Known rows, with every step that occurs:
pivasuz-kobip-tonup-vulotak-vazam-gato: [ -61    3  -68   49   14   37  -46  -21   33 -113   40   79   -8  118
   82   -5 -184   70 -100   35   29  -55   49   77  -53 -105   33  -88
   23   48   56  -56   67    9 -191    1  -48  105   25  -41  -75   -6
  -33  -43   -5  -84  -31  -30  -90   22  -96]
lili-kobip-pivasuz-tonup-vulotak-vukon-vazam-gato: [  44   61 -232  -98  -11   53    6   17  -72  -74  164   12  -64   60
    0  -66 -128  -98    2   43 -137  -46   -1   73   65   87   83  -79
   34   -9   68   53  -28   10 -166    0 -148   68  -22  -54   63  -14
  -80   30   -1   29  138  -71    7   35   90]
simo-setib-gato-vukon: [ 113  -18  -13   56    0   29   69  -51   16  -47   15    1  251   78
   77   26   94   93  -24   -3   -6  136    9  -84   -9  -28  -55  148
 -139  -97   49    5   -3   -7 -222  -26  126   55  -53   19  -62  -11
  -27    4  -25  156  -82   13  -49 -270  124]
kobip-tonup-seripof-vulotak-lili-vazam-vukon-kuvod: [-158  -56  155   60    7   74  -43   48   65   94  -22 -126  -77 -255
  -61   54   91 -121 -134  -41  102   59   11   81  102   90  230 -250
   12   50  -30   45   85  -27   69  -30  -32   10   32  -63  201 -149
  -63  -82  -49   63   51   79   66  114  -32]
vulotak-vazam-vukon-kuvod-pivasuz-kobip-tonup: [-127   78  -12  -98   52 -128   -7  -25  103   60   82  -52  -97 -180
  -60   12  -12  -75  123  -37  125 -146    9  -32    4  -64  -44  -68
    5   31   -2   48   -8  -30  -76    1    4  -31   32  -42  172   12
   96  -40   29   43 -186  -54    9   30  -66]
ruta-tonup-seripof-vukon: [ 162 -147  148   94  -33   91  -75   -8  -31  -17 -144   12   -7   95
  -15   52  104   25 -215   27  -44   87   18 -112  -86   69   75 -110
  -17  -56  -83  -43   96    8 -119  -11  173   77   35  -27  -70  -23
   81   -1  -49    0   74   95  101   42 -124]
vulotak-vukon-vazam-gato-kuvod-simo-setib: [  81   59 -159  -18   32 -279   94   42   74 -141   62   82  115 -226
    3  -94  -40   29   -5  -83  -20  -17  -40  -38   48  -43  -74   21
  -16  -80   26   44   -2  -13 -120  -42  128  -27   22  -62  -57 -204
 -143   -8  -91   39  -54 -146  -39    4  140]
vukon-vazam-vulotak-ruta: [ -28  -28  149   87  -26   69  -69  -17  -87   29    8   33  114   73
   25    8   72   -7 -179  124   60  -15  -28  155 -103   21  -64  -28
   41  -27   51   49  115   -5 -375   -7  100 -121  -88    2  -57   27
 -103   70  -91   29  -22  -34   65 -113   69]
seripof-vukon-kuvod-simo-setib-pivasuz-kobip: [ -72   93   66   -4  -50 -145   78   -3   -9  -17   17   41  112   47
   37  -61  -76   80   97  -81  106   53  -18 -135    4    5  -85  203
  -59  -93  -60  -14  -77  -61  216   43  130  -79   75  -55   68  -29
  -94 -136  -62  140 -141  -30   64 -101   80]
vulotak-vukon-vazam-gato: [ 112   23 -154  -38   25  -93   22   33  -29 -122   40    9  113  -70
   78  -73  -44   10  -73   53  -59  -74   15  -44  -37   29   55 -121
    6  -89   76   87   42   11 -307  -54   97   18  -38 -129   38   -3
   10   63  -77   50  -19  -94   82    8   54]
simo-kobip-pivasuz-tonup: [  41  -10  -86  -45   49  192   50  -41  -84   97  -48   -5  -33   86
  -27   49   20   44  120    8   37   32    2 -105   35   -4 -105  175
  -60  -24    8  -18    8   24   84   16   27  -10  -85   41  -74  279
   58  121   33   58   33  -22   22  -40   50]
ruta-tonup-kobip-pivasuz: [ 111  -14  -99   65   21   51  -51  -77  -15   63 -176   19  -47  111
 -100   72  211  -68   34   52  -78  -46  -14 -158   40   16 -156   79
   26  -99    7    2   24  -34  -67  -19    7  -36  -55   68  -52   84
  147   75    6   67   98   50   32  -32   38]
ruta-kobip-pivasuz-tonup-vulotak-vazam-gato-kuvod-vukon: [  23  119 -148 -190   87  -90  -49   -6   44  -49   47  -81  -67  -57
   36  -21  -16  -27  246  -11  -76  -53   -5   29   34 -143  -23  138
  -17   89   30  -29  -86   69  240   -8 -152  132  -29   81   71  -15
    7   96   30  -35   55  -33   -1   35   29]
gato-kuvod-simo-kobip-pivasuz-tonup: [  92   64  -48  -10   58    0   90   -3  -26   87  -31   35  -42  -42
 -102   30  -29   38  164  -69   31   24  -62 -118   87  -30 -234  263
  -44    9  -55  -68  -47   12  303   26   93  -76  -45   69 -138  171
   -7   35  108    0  -28  -31  -47   42   69]
simo-gato-vukon-kuvod-pivasuz-kobip: [  26  132 -100   46   23 -229   66  -58  -52  -68   95  -21   92   11
   21  -58 -148  130  283   19  -87 -179    6 -136    6   -5 -141   26
  -20  -44   47   29 -140   26   45    5 -148  -35   10  -28  130   90
   97   -2   71   18 -239  -11 -164  -56  -96]
vukon-vazam-gato-kuvod-simo-kobip: [ 175   55 -190   49   16 -218   75   68    2  -40  -19   82   94 -195
  -14  -99 -238   85   -1  -56  -19 -120  -50 -103   66  -36 -189  193
    3   30   -8   41   -8   13  216  -14  205  -71   -8  -57 -175   23
  -87    9   -1   13 -175  -80 -133  173   57]
ruta-kobip-pivasuz-tonup-seripof-vulotak-vukon-kuvod-gato-vazam: [ -36   53  -25 -159   12   14  -56  -68   -5  102  -14 -151  -86 -100
  -60  119   23  -30  318  -62 -140   16  -15  -42   38   88   94  143
   -1  -17  -24   98 -130   46  621   39 -269 -145   19   71  148  -60
   36    5   25   93   68   73   24  106  -33]
ruta-kobip-tonup-vulotak-vukon-kuvod-simo-gato: [ -76    1 -131   13   52  -49  -60   15  -83 -113   79   81  -52 -125
  -49  -99 -136   59  -65  -41  -59  -59   22   74  -39  -32 -107   44
   23  -62   -9    9  -88   -1  152   17 -182  -71   61   -8  166   51
   -6 -164   11  -50  -95   -1  -50  -77 -203]
lili-tonup-kobip-pivasuz: [  41   -2 -105   40   22  189   49  -20  -28  105  -96  -29   21  116
  -12   -1  168  -38   25   57  -30  -50  -10 -114  -14   65  -71 -109
   13 -105   38  -11    7  -67 -294    9    5  -12 -114  -16  -71  106
  161   93  -58  142  120   58   47  -76   54]
setib-gato-vazam-vulotak-lili-seripof-vukon-kuvod-simo-kobip: [ -63   17  267  -95 -138  -54   18   86  128   35   26   37   -7 -246
   62  -21  -86   15 -162  -70   66  127   16   46  -45   29 -133  233
  -68   48  -88  117 -113  -15  465   42  293  -76   40   15   19  -86
  -93 -114   75  -62 -214  -67   -9   83  -24]
seripof-vukon-vazam-vulotak-lili-tonup-kobip-pivasuz: [ -95   -2  130  -20  -58   42   52   24   79   70  -49   -4  -27  -17
   27  -77  243 -172  -81   45   46   55   24   32   26  122   96  -76
   56  -19   -4   54    8  -91 -184  -13   45  -88  -79    9   13   -5
  110   96 -114   -2  129  -50   65  -73  152]
lili-kobip-tonup-ruta: [ -34   12  -31  231    6  162  -48  -34 -119  153  119   -5  -22  125
  -81   48   29   15 -129   21  -29  -29  -21   28  -19   58  -41 -131
    8   -8    0  -43   56  -50 -330   57  215   39  -53  -41    4    3
   -2  -39   79   77   54   22 -117    7  -68]
simo-kuvod-pivasuz-kobip-tonup-ruta: [ -64   69 -113   23  -20  -11   35  -37  -99   99   96   37  -63   98
  -50   39   75   36  223   -2  -20 -168  -13  -38  -41   22 -146  -50
   54   78   13  -95  -54  -47  -57   12  -72   26   26  -11  -11   67
  150  -56   87    4  -32   39 -173    5 -218]
pivasuz-kobip-tonup-seripof-vulotak-lili-vazam: [-237   17  116   68  -60   49  -34  -29  -28   -9  -60  -30  -53 -103
  -58  156   32   20 -113   -7   75    3   22   40   58   81  137 -152
   22   94  -38   22  113  -17  -57  -24  -60  110   20  -50   10  -83
  -24 -153  -20   -5   39  118 -149  104  -74]
lili-vazam-gato-kuvod-pivasuz: [  87   45 -282  -92    1 -220  121   99  -45    2   -8   10   74  -35
   29  -25  -44   66  123    7  -26 -246  -44  -82   13   -1   -1  -55
   75   16   26  -11  -60   21 -206  -28  -60  118   20  -53 -181   40
  -29   67   37  -40  -48   35  -39  121   75]
setib-gato-vukon-vazam-vulotak-lili: [  17   42  192   19  -27  -84   30  -22   38  -38   58  -18  181  -20
   79   14  126  -40 -163   73   20  120    8   42    5   17  -23   92
  -36    9   37   78   31  -14  -38  -81   98  -27  -82   20   33  -44
   -8   32   21   -6 -124  -52  -31 -198  171]
kobip-tonup-vulotak-vukon: [ -80  -84    6   56   64  117  -52   -2  -29  -80   20  104   39  113
  -40   14   31   11 -161   44   14   73   46  122  -85   22   37 -185
  -41  -64   25  -35   57   -1 -440  -23    8   57  -12  -53   16   70
   54  -81    5  -49   56   12   56 -150  -67]
ruta-tonup-vulotak-lili: [ -78  -81  155    9   37   12  -77  -52  -37  -41  -91   34  -57  147
   -5   55  185   -6 -263   80   41  118   -1   49  -23  -23  -30  -95
    9  -38   15  -87  104   14   55  -72   -3  136  -12   13  -44   36
   67   -1   57  -46    5  -30   62  -90  -65]
setib-pivasuz-kobip-tonup-vulotak-vazam: [-166   17   32    8   -9  125  -34  -11   17  -31    8   64   -9  204
   -5   42 -102   38  -36   28   90  -13   33   50  -43  -94    4  -18
   -8   90   14  -26   58  -24 -148    3  -61   77   -9   -1  -12   77
   60  -90   46 -103  -41   66  -10  -90   26]
setib-gato-vazam-vulotak-vukon: [  52    8   88 -104  -13  118  -11    7   77  -12   77   39  158   89
   71   83   67   26 -127   84   -7   29   22   45 -123   36 -101   84
  -77  -47   62   89  -11    5 -219  -46   63  -77  -64   23  -69  -11
  -38   44   54  -44  -79  -24   98 -120   83]
tonup-seripof-vukon-kuvod-gato-vazam: [  83  -61  133  113  -67  -66   -7   30  -26   91  -37  -37   42  -57
   10   35  -49  100   67  -25  -99    5    6  -60  -84   23   79  -11
  -58  -39  -51    6  -34   22  332   62  167 -113   23  -26    6  -77
   -8   34  -26   46  -21   69   32  131  -79]
vulotak-lili-vazam-gato-kuvod: [  15   81  -58  -22   19 -167   52   75   16  -34   39  -28   18 -156
   71  -17   62   17   50   21   24  -88  -41  -31   48  -10   64  -63
   32   27   44  -17   30   13  -61  -37   59  159  -48  -60  -24  -64
  -45  119   50  -55  -37  -40  -20   71   89]
kobip-pivasuz-tonup-vulotak-vazam-vukon-kuvod-simo-setib: [-101    5   89  -88   38  -11   63   23   85   38   26  -13  -80  -33
  -38  -26   56 -126  -73  -92  123  141  -36  135  106 -193  -64   38
  -27  -50   -1  -80    4  -16  290   12  -43  -63   20   69   57  -69
 -207   -9  -78   63   47 -131  138  -66   88]
lili-tonup-vulotak-ruta-kobip-pivasuz: [ -44  -10  -73 -160   -3  216  -69   -9  -59   28  -61   -9   -1  193
   79  -54  187  -52  -12   66   36  -64  -43  121  -86   24  -18   16
   47  -39   63  -53  -18   -3 -233   25 -215   17  -79   34    6  146
   74  -47  -70  119   67   94   93 -162  -42]
vulotak-vazam-vukon-kuvod-pivasuz-tonup: [ -32   22   87 -128   66  -48   36    9   18   97   66 -156  -97 -112
  -35   12   54 -103   59    0   92   -7  -23  -24   -8  -54   45 -131
   11  -13   -1   25   18    2   49   -1   32   10  -12  -23   92   40
   52  128   61   41  -62  -99  155    7  -10]
kobip-tonup-vulotak-vazam: [-129 -136   92  125   34  154  -38   14    0  -22  -28  102   -1  104
  -11   37   16   36 -237   18   90   74   30  139  -64 -124   10 -133
   -6   13   10  -69  115   -8 -285    8  104   73  -21    7  -86   93
   16  -14   -2  -99   50   21   12  -55  -46]
vukon-vazam-gato-kuvod-pivasuz-tonup: [ 114   -9 -164  -62   37 -123  105   -3 -108   49   40  -66    3  -35
   15  -54  -80   36  147    5  -43  -69  -32 -144   31   43   30  -30
   76    7    6  -22  -10   14   -5  -24  -69   26    4  -23 -179  -24
    7  143   67  -24  -23  -46  -42  107   89]
seripof-vukon-vazam-vulotak: [   1  -86  182   66  -36    8   15   29  -78   16   -4   88  176   91
   59  -40  -22   19 -226   62   44   64   26   41  -66   50   -5   26
    7  -62  -33   18   57  -17 -281    1  255  -70  -32  -56  -77   82
  -73   74 -125  -11  -61  -40   85  -38   77]
simo-setib-pivasuz-kobip-tonup: [-144  -13  -98    7   24  159   41 -102  -52   49   21   43   70  141
    4   48   -5  132   85  -15  107   38   41 -130   16  -17  -53  117
  -72  -25   25  -34   45  -52 -233   -4  -37   19   -1   -2  -11   23
   20  -37  -51   99  -56   34  -63 -194  121]
gato-kuvod-vukon-vazam: [  16   56   32   91   80 -159    3   -4  -61   19   55  -28  119 -216
  -72  -11   10   57   51   19  -47  -32  -12  -74   16  -41 -157  -21
  -76   19    0   42   28    6 -123  -44  293   16 -102  -51   39  -28
   50   66  -31   95 -102  -23  -36   17   75]
simo-kobip-tonup-seripof-vukon-kuvod-pivasuz: [ -11 -136  -72   68  -33   21   -2   46   41   79 -107   37  -76  -96
  -83  -28  -38   33  110  -96   67  -39   36  -77  -69  100   66  -37
  -33   19  -99   61  -45   -2   82   47   14  -40  104  -21   23   98
  103  -89  -13  -19   13  106    4  104 -123]
pivasuz-tonup-seripof-vulotak: [  14 -121  180  111    3  265  -29  -60 -157   64 -117 -101   66  191
    2  142  -19   77 -147   51  -14  172    0  -42  -65  120  101 -176
  -20  -61  -39  -45  117   32   -4    7    1   61   -5  -35 -133   15
  -65   36  -14   74  135  104   60   58  -65]
vazam-gato-vukon-kuvod-simo-kobip-tonup-seripof: [ 167  -29 -140  250   50  -63   18   16   87  -48  -22   44   36 -175
  -42  -57 -191   83  -52  -92  -53   25   14  -53   82  -26  -20   20
  -44   12  -25    9  -21    7  266    2   77 -121   92  -37   23 -119
  -33 -117   -7    9  -26   -1 -161   97 -114]

Rows:
[ -87  179 -187 -260   51 -191   -1   26  -36  -41   62 -110 -119 -182
   10  -15   85  -62  229    1  -68  -76   -9   56  147  -70   62  136
   17  127   33  -29  -97   55  298  -52 -253  190  -39   54  112  -53
  -15   42   44  -32   65  -29  -72   24   60]	ruta-kobip-pivasuz-tonup-vulotak-lili-vazam-gato-kuvod-vukon
[  47   29  -19  -87   48 -109  -40   69  214   -2  -68   61 -158 -109
 -114  -52  -17 -158 -118  -80   72  -38  -34   80  122 -175 -199  144
    0   52  -20   16  -39    2  480  -31   14  -90   35   74   59   85
  -13  -97   14  -15  -98  -78  102   78  -39]	ruta-tonup-vulotak-vazam-vukon-kuvod-simo-kobip-pivasuz
[  61  -58  154  170   14   56  -81  -33    9   17   77   50  -72  -33
  -11  -21   16   85 -212   46  -34  -30  -23   85    5  -71 -206   97
   61    7   44  -32   -7   -6  225  -11  -39 -311   38  153  -81  -89
 -117   20   81 -115  -49  -79   -7    7 -118]	vukon-kuvod-simo-gato-vazam-vulotak-ruta-tonup
[ 185 -109 -122  139  -29   23   -7   73  104  -16  -38   56  -20 -213
  -16 -110 -214   27   90  -96  -38  -24   37  -98   23   97  145   29
  -27  114  -65   61   29   10  -25   31  136  -21   41  -42  -77  -91
    6    9  -56  -85    7   68 -119  202  -11]	simo-kobip-tonup-seripof-vukon-vazam-gato-kuvod
[  53  -18  -65  -43   16 -108   77   17    8 -125    7  -19   50  182
   68  -19  -69    9  -47   37  -46   35   16   92   13 -103  159 -121
   19   28   57  -65  -18   58 -108  -33 -119  118   46   14 -136   21
   12   52   94 -141   64  -75  -53  -39   -4]	kuvod-pivasuz-tonup-vulotak-vazam-gato-vukon
[  43    3   36  173   -1   22  -40  -55  151 -145  -21  -19   87   21
   60   64 -156   55  -28  -27  -41   32   52    7   43   -4  183 -132
  -18   69   16   16   50   23 -141   -8  -11   38   72  -34   15 -154
   -7  -93  -15  -38   32   55 -178  103  -80]	pivasuz-kobip-tonup-seripof-vulotak-vazam-gato-vukon
[ -58  -44   81 -121  -26  197  -58  -46  -21   54 -161  -97  -56   62
    0  147  103  -45   41  -35   30   62  -28  -30   -4   -8   57   78
   32    0  -54   31   45   40  224   35 -125   59  -14   73   23   81
   -1   47  -50   31  136  117   66  109    8]	ruta-kobip-pivasuz-tonup-seripof-vulotak-vazam
[  -3   35 -231  -47   31 -132   15  -31   -9  -33   14   83   19  169
   26  -30 -183   91  189    7  -11 -171    8  -30  -47   32  -57  -38
   42   36   22  -98  -71   20 -129   -9 -259   85   88  -26 -148  -15
   -1  -85   84  -74  -93   41 -154   58  -55]	vazam-gato-kuvod-pivasuz-kobip-tonup-vulotak
[-184  -29  -46  -64  -25   -6   13    6   -2  -45   75  154  -93   13
  -38   39  -27   38  110   -8   44 -121   18   97  -60  -95 -127  -47
   38  131   19  -61  -15  -17  -67    8 -125  111   60   11  -42  117
  132  -50   45 -114  -50   35 -134    3 -197]	simo-kuvod-pivasuz-kobip-tonup-vulotak-vazam
[   6   -1   21   13  -54  -92    2  -18   26   16  -55   41  -27   -3
  -75   48  -27   46  222  -59   12  -94    8 -127  -93  122   21  -60
  -13   43 -116  -40  -32   -1 -179   40   -8   50   86  -26  -38  -55
   97 -112   34  -69  -39  149 -107  103  -97]	gato-kuvod-pivasuz-kobip-tonup-seripof-vukon
[ -14  -13    4   67   64   40   52   -3  122  -77  114  -65   48  158
   99  -99 -100   -1   92  -31   14  215   13   68   98 -125  213  -35
  -23   23   78  -22  -16    6  166    2 -153   55   21   40   32 -179
  -92  101   11  -57   71  -89   40 -190  152]	simo-setib-pivasuz-tonup-vulotak-vazam-gato-vukon-kuvod
[  19   51  -50   -5   40   16   47   31  -84  -84   88   12  -93   62
  -24  -80  -82   15   42   -9  -84   10   -1   51    4  -32  -77  -65
   16  -92   22  -65 -109   13  261    3 -260  -89   19   39  104  100
  -67  -43   55  -68   94  -51  114  -66  -67]	kobip-pivasuz-tonup-vulotak-vukon-kuvod-simo-gato
[ -10   51  120 -167    1   11  -42    5   52   83  -98 -155  -89 -154
  -48   71   36 -160    6 -101   53   44  -62   -3   81  -34   -4  109
   33  -20  -89   36  -18   12  563   34  -85  -99   48   39  183  -45
 -101  -59  -58  125   20   34  136  179  -32]	ruta-kobip-pivasuz-tonup-seripof-vulotak-vazam-vukon-kuvod-simo
[ -85   39  145  -17 -111  -66  -28   16   70  161   81   -5  -90  -57
   -1   79   85  -27  126  -19  -62  -43   -9   73  -22   89   29   73
  -28   16  -33   50 -107    4  453   63   -7 -125   41   59  179 -112
  -89   60   -5   -1   50    3   13  145   72]	tonup-seripof-vukon-kuvod-gato-vazam-vulotak-lili-kobip-pivasuz
[  99  -19   88   90  -89    8 -123  -26   69   18 -124   46  -65   55
  -74  -35  222 -201  -19   71  -47  -22   -5   70   10  105   20  117
   88   -2   -8   82   18  -54 -244    9   21 -215  -31  123  -24  -19
   36   28  -66  -27  161   12   69  -83   84]	seripof-vukon-vazam-vulotak-ruta-tonup-kobip-pivasuz
[ 108    2  -30    7   42   36   55    7   65 -115   17   -2   36  203
  102  -32  -14  -37   13   22  -53   94   13   84   86 -135  127  -25
   -9    4   76  -96  -15   47  -41  -14  -91   60  -18   54  -31   40
  -23   89   38 -105  142  -64   17  -60   75]	kobip-pivasuz-tonup-vulotak-vazam-gato-vukon
[  31 -111  266   56  -96   72 -124    1  -30  -19  -11   24  -40  -45
    9  -45   40  -58 -307   73  -36  100   23  119  -84   82   64 -109
   80   26  -58   64   72  -20 -426   18  250   -6  -10   -2  -33 -124
    6  -26  -84  -33  -11   -1   59  -49  -66]	lili-seripof-vukon-vazam-vulotak-ruta-tonup
[  93  -12   79 -123 -102  177 -105  -31  -94   26 -130  -95  -82   66
   25   47  208  -84  161   10   -9   27  -29  -13  -94  104  144  130
   -2  -34  -55  -14   12   37  -36   81  -81  -23  -17   66  115   66
   28    1  -49   65  186  123  122  -36  -57]	vulotak-ruta-kobip-pivasuz-tonup-seripof-vukon
[ -37  -54   86 -151 -127   67   40   79 -111  -67   -1  -87  -49   70
  155 -125 -146  -36 -124   33  -43  167   58   23   -3   84  324 -151
   33   50  -25  -13    8    6   39    0   -1  197   35  -93   54  -96
  -10   -5    2  -84   78  -21   98   18   90]	setib-pivasuz-tonup-vulotak-lili-seripof-vukon-vazam-gato
